In the rows, 128 means zero.
Each row of numbers belongs to one of the nodes below and depends on some of the facts about them. Some rows are named. Which node is each other row?

There are 3 kinds of fact about the nodes: tiza, gafle, pleral.
podruk | tiza fedus
vetik | gafle flobrabem
dogris | tiza kifer, mozer, brusel, vetik
guma | tiza klero | gafle vidros, drabral, ridur
zokla | tiza fedus, klugruk | pleral delel
fugrum | tiza skidun, brafli | gafle druklil, moga
griflo | tiza sestidrel | gafle skastopli, gritrevul, putrel, grefu, brisel
stoza | tiza flitan, rirol | gafle mibi
brafli | tiza stabrar, vetik | gafle druklil
mibi | tiza losken, mozer | pleral niklun, stoza, rumal
floporek | tiza druklil, drobi, kubir
paskin | tiza sestidrel
tristis | tiza stefifam, roto
drabral | gafle grodre | pleral drirom
bruvek | tiza bizakos, golus
fifol | tiza druklil, ritotek, trudufles
skastopli | tiza skeradu, pega | gafle roto, destim, trebris
kubir | tiza vidros
brusel | tiza vidros, komen
drobe | tiza raru, nubenu, pligrur | pleral floskise, mibi, paklun
flugres | tiza bisidun
tribres | gafle flobrabem, flaze, raru, mibi, brafli, skogror
vidros | gafle gradul
flitan | tiza mozer | gafle kezedror
drosur | tiza klipiza, flinida
dronetu | tiza plumun, klugruk
bropel | gafle flusam, festimil, mozer
zetal | tiza rirol | gafle mozer, brisel
flobrabem | tiza komen | gafle gradul, skogror
plebran | tiza sode, kliklom
soflam | tiza leflik
stefifam | tiza zokla, nubenu, trelal
nibris | tiza paskin, klistus, getedri | pleral klavok, rumal
flafleplu | tiza sode, delel
vela | pleral delel, zofen
mozer | gafle grodre, golus
pafa | pleral kovatros
fibrok | tiza paskin
baklu | pleral steden
fedus | tiza mozer | gafle brisel
domir | tiza dokul | gafle stavo
patos | tiza skidun
trudufles | tiza baklu
stogeki | tiza siku, ritotek
baklastul | tiza kubir | pleral pafa
plefafu | tiza sestidrel, steden, sifen
dokul | pleral vela
druklil | tiza sestidrel | gafle stavo
trelal | tiza vidros | gafle stiflok
steden | tiza klistus | gafle flusam
gaskitrin | tiza fedus, vetik
klero | tiza grutrizan
dostur | tiza grutrizan, getedri
brupak | gafle guma | pleral mibi, moskom
bragopler | gafle mibi | pleral fludute, putrel
pibel | pleral drosur, noskan
komen | tiza grutrizan | gafle fumom, taska
sezal | gafle flobrabem, nubenu
leflik | tiza skeradu, vetik, zetrok
bizakos | gafle gradul, muni | pleral nopo, klero, fiflen
klipiza | tiza zokla, putrel, domir
pluma | gafle grefu
golus | tiza dogris, grutrizan, trelal, grasom
geskik | tiza rarosom | gafle fibrok, riklol, pligrur
stepus | tiza floskise | pleral bruvek, brulafil, kleflestis
klavok | tiza skeradu | pleral brulafil
pligrur | tiza grutrizan, vetik | gafle zelokli | pleral kovatros
plumun | tiza grasom
flegas | tiza fiflen | pleral vela, bruvek
kesobre | tiza brafi, flinida | gafle briplur
moga | gafle flusam, bragopler, zofen
lazufa | pleral graplin, stabrar, pega
kibakli | tiza steden | pleral brisel
paklun | tiza brave, getedri
puplos | tiza pega
stavo | tiza steden | gafle nubenu, skogror
trebris | tiza trelal, bofloges | gafle mibi, stavo, nubenu | pleral pligrur
festimil | pleral fiflen, lazufa
niklun | pleral kovatros
ligrosus | tiza paskin, pega, floporek | pleral druklil
fumom | gafle brerim
grefu | gafle drabral | pleral gotel
losken | pleral graplin, zokla, lazufa
kori | tiza grutrizan, vetik | pleral dokul, pega
brafi | tiza kubir, vetik
tebrek | tiza sode, grutrizan, losken, fleklo
stabrar | tiza drobi | pleral kleflestis
flinida | tiza mozer | pleral fludute
drogras | tiza drifem | pleral pega
grasom | tiza grutrizan, vetik
klesom | gafle podruk | pleral drogras
skogror | pleral kupo, losken
nubenu | tiza dogris
fepak | tiza fedus, golus | pleral dokul, moskom, rumal
noskan | pleral stabrar
stiflok | tiza brusel
bofloges | pleral druklil, pligrur
brulafil | tiza sestidrel | pleral zistom
plikon | tiza ligrosus
drifem | tiza tebrek, tepal
kavik | tiza destim, tristis, nibris, zetrok
kupo | tiza mibi | pleral pega
stivikol | tiza komen | gafle pluma, brerim
kugas | tiza fibrok, mibi | pleral rirol, grefu
floskise | tiza vetik
zistom | pleral gotel
skidun | tiza getedri | gafle vetik
klistus | tiza dokul | pleral bofloges
gradul | tiza zokla | gafle muni
rarosom | tiza skeradu | gafle sezal | pleral skekas, skeklem
kifer | tiza komen, getedri, vetik
graplin | pleral niklun, gotel, skeklem, stoza
zofen | tiza skastopli, nopo, destim | gafle golus
veminur | tiza dopler, flobrabem, podruk, dostur, mutum
trigo | tiza vetik
moskom | gafle riklol, destim | pleral paklun
taska | tiza roto, vufutrur, brulafil, siku | gafle golus
mutum | tiza ligrosus, kubo, fleklo | pleral kleflestis
brave | tiza fibrok, vetik, sifen
kovatros | tiza skeklem
drebil | tiza vetik | gafle fumom, gruflaskil
drirom | pleral ragrosu, vela, bruvek, pligrur
kliklom | tiza putrel, klistus, skogror
grodre | gafle bizakos, briplur
brisel | gafle drabral | pleral bruvek, pega
raru | tiza kifer, bofloges, skeradu
madokim | tiza skeradu, vetik
skeradu | tiza vetik | gafle vidros | pleral klero
nopo | pleral zofen, paklun
ragrosu | tiza delel
toplos | gafle grodre
truplus | tiza drobi, kubir, vetik | pleral flobrabem, rumal
gopli | tiza vidros
skeklem | tiza tristis
biser | pleral kleflestis
gruflaskil | tiza druklil, madokim | gafle flaze, skeradu
grutrizan | gafle fibrok, skastopli, flaze
kubo | tiza pligrur
trulom | tiza mozer | gafle mibi, skeradu, brusel
kezedror | pleral kori, brulafil
koristik | tiza siku, golus, skogror
klugruk | tiza dokul, vidros | gafle taska
benan | tiza dostur
tosti | tiza stabrar, pligrur | pleral lazufa
fiflen | tiza komen, nopo, fletis | pleral baklastul, gotel, vela, stoza, kleflestis
riklol | tiza toplos
rumal | tiza sifen
pega | tiza komen, sestidrel, grutrizan, vetik
gotel | tiza skeradu
briplur | tiza dripem | gafle vidros, muni, mibi, nubenu
kleflestis | pleral pligrur, skeklem
ritotek | tiza kliklom | gafle fumom
fletis | pleral bisidun
brerim | tiza komen, skeklem | gafle moskom, taska
putrel | tiza pega, klugruk | gafle domir, brisel | pleral dripem
dripem | pleral steden, zetal
zoze | tiza toplos
delel | tiza kifer | gafle trulom, soflam | pleral druklil
getedri | tiza mozer
flaze | tiza rumal | gafle skidun, gritrevul
guflan | pleral niklun, zistom, skeklem
rirol | tiza madokim, dostur
pofos | tiza trelal, toplos | gafle raru, brisel
sode | gafle gotel
drobi | pleral brulafil
fabror | tiza skastopli, kubir, grasom, klugruk
bupo | tiza delel | gafle druklil | pleral flobrabem
skekas | gafle muni, drabral
sifen | pleral drirom
vufutrur | tiza brusel | pleral vetik
sestidrel | tiza komen

Some rows with their names:
fedus: [166  89  70  76 137 146 151 110 160 122 160 147 120 173  83 192  84 132
  21 193 158 166 181 106 127  74 102  75 102 151]
brisel: [180 124 129 144 152 134 110 119 116 118 121 200 119 113  12 198  72 120
  57 115 112 205 137  43 238  37 138 134 166 148]
fugrum: [127  99 125 134 110 153  95 132 133 135 131 140 122 149 102 163 137 124
  95 106 133 104 119 141 124  84 114 126 106 125]
sezal: [132 112 141 127 127 131 112 121 114 105 130 115 104 128  90 158 159 119
  92  99 137  85 148 131 158  66 114  86 131 108]
plebran: [143 111 146 138 109 127 131 121 134 130 137 137 129 129 123 122 113 137
 127 129  91 123 113 131 106 117 103 136 130 129]
klero: [177 114 149 151 121 152 104 162 140 111 159 166 124 125 135 104 140 123
 151 174 126 120 169 124 117 134 164 124 161  84]
plefafu: [146  95 150 134 100 124 114 133 142 127 144 143 129 124 122 108 131 131
 151 125  97 120 111 129 117 120 127 139 136 120]
fletis: [147 143 150 145 125 100 150 106 135 111 140 124 104 102 106 124 119 145
 124 114 100 121 146  97 121 113 127 113 149 139]
brave: [137 156 115 178 111 155 140 116 120 132 153 133 128 118 161 119 106 148
  72 144  97 105 106 139 109 156 135 141 147 127]
paskin: [152  80 153 123  85 130 106 137 147 124 144 158 129 118 109  96 146 136
 170 126 101 119 110 137 119 109 149 144 142 116]
lazufa: [148 168 144 164 131  86 130 132 111  91 107 136 131 108 103 129  90 125
 117 134 118 129 159  98 137  95 137 110 164 117]
kezedror: [162 161 140 157 119 108 121 121 129 101 119 126 120 109  95 127  98 142
 109 106 116 125 132  88 139 107 134 101 169 131]
dopler: [146 143 149 147 141 101 143 122 124 111 144 130 109 105 112 127 115 134
 120 117  99 128 157 101 124 108 121 115 145 127]
stoza: [120 125 130 138 139 166 105 171 109  98  78 176 151 126 115 166 179 116
 132 135 154 136 139 133  75  82 101 107  82  89]
trudufles: [141 114 142 138 112 124 127 120 135 125 140 134 129 128 121 113 114 140
 124 128  92 120 115 133 108 117 114 138 132 127]
fifol: [140 111 145 131 108 130 127 129 131 129 139 140 131 134 119 115 118 141
 127 131  93 125 112 131 105 117 112 137 130 131]
floskise: [144 189 113 226 140 194 131 134 108 146 160 132 137 127 184 136 101 153
  47 161  98 128 122 144  85 187 139 135 166  93]

Name these rows:
No name comes twice in this set of rows, the named rows included.
[161 138 166 184 140 159  92 142 132 115 137 111 126 138  86 190 131 148
 124  89 126 124 158 115 137  98 110  96 123 100] => moskom
[113 150  97 176 113 183  91 124 111 159 153 128 119 148 139 166 120 124
  28 114 145  83 116 147 123 117 140 137 122 117] => brafli
[139 120 186 189 123 203  89 151 137 110 107 138 161 149 109 202 142 160
 165 124 134  99 119 128 119 107 104 130 108 109] => zofen
[157 141 133 154 164 109 131 114  74  83 117 164 125 105  62 158 140 110
  98 130  98 174 162 113 179  68 132  96 125 119] => skekas
[138 148 152 145 128 135 116 122 115 107 117 134 122 103  82 186 143 134
 121  97 140 102 142 107 124  84 125 105 108 135] => moga
[158 137 115 157 100 157 125 127 133 125 175 155 123 115 159  99 126 140
  94 174 125  98 125 134 116 156 178 124 161 112] => kifer
[126  99 140 101 134 185 142 125 109  79  75 173 131  82 102 142 205 130
 118 115 125  89  77 148 132  77 105  83 121 111] => briplur
[157 119 154 153 145 149 100 166 131 124 131 144 149 160 133 134 125 137
 129 130  86 160 150 134  86 119  99 139 128  81] => rumal
[165 104 124 169  95 115  96 139 140 109 128 145 134 113 106  97 146 130
 166 151 129 150 138 106 115 118 165 114 151 103] => fiflen
[184  58 157 107  74 132  79 156 153 120 171 179 116  99 113  68 170 120
 209 149 128 104 131 119 145 116 199 134 156  97] => sestidrel
[148 130 105 147  99 110 116 117 133 118 125 125 132 129 110 117 111 144
 107 120 110 144 110 121  90 124 128 110 133 132] => kugas
[156 169 129 163 129  93 128 119 119  98 119 124 119 103 103 129 108 140
 111 101 100 146 142 100 116 107 128 102 146 122] => drobi
[170 136 141 143 123 134 113 120 112 106 160 141  99  99  90 153 146 119
 122 127 159  92 169 107 165  86 174  96 140 106] => grutrizan
[161 143 153 136 161 149 156 112 102  89 108 175 124  70  62 178 152 142
 120 110 108 150 123  97 166  85 123 101 127 142] => grodre

The same nodes again, as new rows of numbers:
Some nodes and their rows:
mibi: [145 118 116 106 145 157 164 116 133 124 135 127 140 127 127 133 107 144
 135 128 132 115 135 124 111 120 124]
tribres: [115 140 132 147 115  93 113 151 125 115 130 137 140 143 140 128 136 142
 152 140 146 118 132 129 130 132 144]
kugas: [155 107 122 122 135 127 158 112 136 142 133 115 128 136 149 133 126 149
 120 154 117 100 149 120 105 117 111]
brupak: [113 140 118 155 110 105 115 165 130 114 125 125 145 143 142 135 129 148
 158 145 149 113 128 120 130 146 155]
grefu: [123 134 133 148 121 106 124 154 118 115 120 138 153 142 149 142 131 137
 151 140 134 114 124 137 128 137 149]
bisidun: [110 145 139 144 119 102 128 165 115 107 128 157 159 142 138 134 127 135
 172 124 164 124 124 141 134 131 150]
ridur: [114 114 136 138 126 118 125 153 107 110 141 150 168 142 141 130 133 129
 159 132 139 115 124 135 136 126 136]
zetal: [123 132 133 121 146 110 137 114 154 137 123 115 136 135 117 133 135 146
  94 160 142 107 134 114 122 112 112]
putrel: [129 116 121 118 118 140  91 116 133 125 116 113 116 112 133 115 148 111
 113 102 128 151  99 134 109 141 107]
pafa: [117 136 130 142 122 110 116 156 117 114 125 136 162 144 146 131 132 125
 159 136 132 109 126 134 133 135 151]
zetrok: [108 148 130 125 132 137 144 134 129 113 127 136 116 113 108 127 105 127
 131  99 146 159 121 135 127 133 131]
zoze: [105 120 141 167 119 118  91 152 105 128 135 137 145 152 122 132 151 107
 131 143 107 129 119 128 156 132 137]
trudufles: [147 113 115 124 102 118 112 135 126 122 122 131 127 125 156 116 142 129
 151 114 138 120 122 137 112 144 132]
skidun: [124 131 130 114 148 138 166 126 132 120 130 137 124 122 120 128 103 146
 123 124 146 122 141 127 125 109 118]
drebil: [121 140 132 129 140 116 144 108 145 145 125 118 106 132  96 134 124 137
  78 148 116 132 138 109 131 109 111]
dokul: [128 144 107 113 108 149 110 137 129 110 113 126 112 101 128 115 109 105
 149  72 151 155 109 142 118 160 149]
moga: [114 132 131 146 117  96 120 157 124 117 133 141 148 144 142 136 135 136
 158 138 143 110 129 132 131 135 144]

Rows to name:
No name comes twice in this set of rows, the named rows included.
[157  98 117 139  91 120  84 122 117 137 123 119 124 124 158 109 166 112
 130 131 111 123 119 136 121 141 115] => stogeki
[136 148 118  94 124 141 149 131 137 115 125 125 121 103 153 114  99 139
 168  81 167 117 135 136 101 141 127] => sifen
[129 129 118 144 122 114 133 126 139 134 126 114 119 134 127 125 133 143
 121 154 135 114 139 114 120 128 126] => bupo
[ 86 163 135 156 117 105 102 168 122 103 124 144 119 124 108 129 120 117
 151  93 157 166 104 140 151 149 160] => toplos
[127 131 131 128 126 107 151 111 146 144 135 116 118 135 114 136 133 144
  90 165 121 110 145 105 128 111 116] => fugrum
[155 109 103 125 111 143 128 112 136 131 127 102 112 122 139 121 132 135
 121 129 110 118 132 121 101 142 117] => nibris
[129 133 118 126 105 131  99 141 118 108 116 139 114 103 143 104 122 111
 159  69 154 161 108 151 114 154 143] => siku
[137 126 120 122 122 153 111 131 114 117 120 129 121 105 161 123 112 117
 158  66 133 155 107 150 111 161 135] => skogror
[118 121 132 131 136 149 119 116 116 131 136 128 114 123 100 132 128 104
 105 113 107 156 120 131 148 123 120] => golus
[ 92 174 132  97 165 159 191 131 147 105 118 158 106  97  75 136  58 139
 133  54 186 190 123 137 122 127 132] => vetik
[129 136 126 134 129 139 116 113 129 140 126 118 126 134 116 140 134 106
  98 135  95 129 130 120 142 125 129] => baklastul
[122 159 119 112 122 133 140 124 145 115 111 125  91  98 107 115 101 140
 129  77 167 168 124 137 111 142 134] => komen

The same nodes again, as new rows of numbers:
Some rows with their names:
nibris: [104 149 145 109 101 173 120 150 155 135 137 107 126 113]
kovatros: [137 109 161 116 121 174 124 127 155 132 159  78 128 125]
bizakos: [ 90  87 113 159 143 125 107 131 125 199  97 123 135 118]
drirom: [107  93  96 183 145 151  89 111 118 175  68 123 153 112]
flaze: [123 138 147 113 123 161 130 160 140 135 146 103 134 122]
skekas: [ 78  78 124 158 156 123 119 133 115 191 113 121 156 137]
flitan: [ 57 160 195 159  16 192 113 196  48 144 110   4 117 202]
kibakli: [118 136 130 111 112 172 130 150 136 133 150 109 131 104]
riklol: [144 141 138 109 119 150 129 169 150 142 132  95 123 113]
vela: [ 95 107 101 191 141 156  92 132 130 189  67 142 144 114]
plebran: [122 135 140 112 122 162 134 159 139 133 146 107 137 121]
fedus: [ 58 201 163 116 102 141 137 108 115 114 114  67 112 203]
guflan: [ 79  72 130 137 140 121  93 126 132 205 100 113 124 110]
plumun: [115 138 149 119 128 159 127 162 140 124 146  97 134 116]
gotel: [111 101 181  58 185 226 218 187 139 148  55  88  65  80]
rirol: [122 142 148 112 126 165 131 159 139 130 148 104 134 122]
ritotek: [100 126 149 103 122 176 142 152 128 126 158 121 158 129]

Name these rows:
No name comes twice in this set of rows, the named rows included.
[116 126 144 126 115 157 134 169 157 126 153 102 144 106] => plefafu
[117 126 142 151 111 171 132 169 181 110 144 104 167  93] => druklil
[112 125 134  85 116 145 113 149 111  95 117  93 159  86] => mutum
[135 151 141 110 122 150 127 163 144 133 134  91 120 119] => nubenu
[144 139 135 111 119 147 131 174 159 133 135  95 127 108] => fibrok
[118 136 147 111 132 169 131 158 133 132 151 113 141 126] => geskik
[114 152 125 131 114 182 117 148 142 121 123 120 137  98] => flegas
[ 83 134 136 191 151 141 142 183 158  94 202  73 100  46] => pega
[103  91 105 147 134 113 107 131 124 206  95 109 119 103] => festimil
[120  81 111 182 153 154  87 105 126 178  74 115 155 124] => bofloges
[134 132 133 101 110 185 123 146 138 131 134 117 146 112] => klistus
[ 87 151 160 151 123 136 132 163 165 107 144  76 125 115] => dostur
[104  99  94 169 135 156 101 129 120 197  82 144 147 111] => dokul
[109 124 133  75 128 137 103 149  87  91 116  91 152  72] => stabrar

